Below are the code and all the weights of a small trained network. Each question names an input and a class and asks about switching units off, where a switched-off unit gives its printed mean instead of its output.

import numpy as np


def w(rows, s, z=0):
    codes = np.array(rows[::2]) - 128.0
    scale = np.full(codes.shape[1], s)
    scale[-1] = z or s
    return codes * scale


def f(y):
    return y / 2 * (1 + np.tanh(0.7978845608 * (y + 0.044715 * y**3)))


def log_softmax(a):
    a = a - a.max(-1, keepdims=True)
    return a - np.log(np.exp(a).sum(-1, keepdims=True))


def net(x, mask):
    res = np.array(x, float).reshape(1, 7) / 4 @ E
    y = f(res @ A[0][:, :-1].T + A[0][:, -1])
    res = res + np.where(mask, y, B[0][:, -1]) @ B[0][:, :-1]
    return log_softmax(res[-1] @ U[:, :-1].T + U[:, -1])


A, B = {}, {}
E = w([
[112,12,73,89,140,60,121,143,125,140,24],'x0',
[101,84,68,158,100,89,100,79,171,243,190],'x1',
[133,126,99,119,83,132,102,177,78,103,55],'x2',
[127,160,143,96,122,1,140,82,96,72,112],'x3',
[222,175,123,182,49,132,89,113,101,105,108],'x4',
[83,192,188,102,119,86,116,153,223,138,80],'x5',
[171,139,212,208,116,60,195,161,115,143,172],'x6',
],0.0083)
A[0] = w([
[73,213,104,55,150,110,36,97,110,125,133,230],'N0',
[132,121,131,114,138,101,163,143,140,85,124,68],'N1',
[83,92,189,163,111,131,88,111,106,140,153,74],'N2',
[109,84,86,71,138,149,141,132,35,144,96,130],'N3',
[147,237,223,130,113,99,169,122,123,129,165,228],'N4',
[165,127,132,94,64,123,62,164,107,103,142,205],'N5',
[120,104,57,131,113,151,44,136,91,118,109,253],'N6',
[155,77,129,179,120,143,138,96,63,147,160,213],'N7',
[124,58,124,114,166,140,197,193,47,106,67,200],'N8',
[130,132,178,191,146,1,159,183,171,125,119,135],'N9',
[158,143,82,178,123,132,175,93,111,77,190,172],'N10',
],0.0087,0.0029)
B[0] = w([
[69,195,103,133,119,183,74,146,121,169,133,182],'N0',
[164,101,99,150,93,106,88,59,84,104,138,142],'N1',
[170,184,95,78,96,180,122,139,122,94,97,133],'N2',
[104,169,103,99,47,166,107,145,103,183,33,185],'N3',
[42,196,125,151,95,140,133,164,146,145,166,248],'N4',
[63,125,171,78,86,135,30,194,104,151,133,173],'N5',
[80,125,74,174,94,216,134,254,119,142,120,203],'N6',
[128,143,189,153,157,212,126,126,222,113,167,179],'N7',
[39,204,49,107,140,202,132,81,74,119,179,203],'N8',
[221,203,13,140,45,84,189,206,91,56,102,227],'N9',
[129,91,171,80,155,154,150,72,202,177,161,175],'N10',
],0.0076,0.012)
U = w([
[251,131,72,113,82,68,181,102,83,111,126,35],'0',
[71,148,88,155,68,141,88,192,62,162,64,190],'1',
[111,121,201,155,149,169,90,120,121,159,255,168],'2',
[184,54,221,129,165,80,105,70,27,171,74,2],'3',
],0.0076,0.0029)

Each question gives the input, the list of numbers given to net, and the class t.
The units are the neurons (one row each of A and B). Each row of codes is followed by its name. A weight is (code - 128) times the scale printed after its matrix; where a second scale follows, it is the last column's (A, B and U).
mask holds one flag per neuron, in row order. A switched-off neuron (its flag False) gives its mean, the last column of its row in B, instead of its output. The means were averaged over made-up inputs and are rounded, as every weight is.
A unit's drop is (log p(t) with every unit on - log p(t) with that unit switched off) / (log p(t) with every unit on - log p(t) with every unit switched off).
The circuit of an input: a set's keep is (log p(t) with only the set's units on - log p(t) with every unit switched off) / (log p(t) with every unit on - log p(t) with every unit switched off). Starting from all 11 units, units are removed one at a time, each time the one whose removal leaves the highest keep (on an exact tie, the one counted first), for as long as the keep stays at least 0.8.
units of the circuit, in order: the units of the circuit, biggest drop first
most important unit: the unit with the biggest drop
k most important neurons: the k neurons with the biggest drops, biggest first
drop of u: that unit's drop, to one decimal
input [-3,6,7,-3,-8,-8,2], class 2: most important unit : N7
input [-5,-1,-5,6,0,-5,-7], class 2: 2 most important neurons : N9, N10
input [-2,-7,5,-5,-8,5,3], class 2: units of the circuit, in order : N3, N6
input [1,-8,-4,0,-3,-3,1], class 2: 3 most important neurons : N9, N6, N8
input [-1,-8,-1,6,0,-3,5], class 0: units of the circuit, in order : N9, N6
input [-1,0,-8,1,-7,8,3], class 1: 3 most important neurons : N9, N4, N10
input [3,-3,7,8,-3,3,5], class 0: 2 most important neurons : N9, N6
input [-8,-7,-5,4,-4,7,1], class 1: 3 most important neurons : N9, N4, N7
input [-6,-4,-1,-1,-5,6,-5], class 2: drop of N6 : 0.3
input [-1,5,0,2,8,-1,1], class 2: drop of N9 : 0.1
input [-3,-3,-4,7,-6,2,-5], class 2: drop of N6 : 0.5
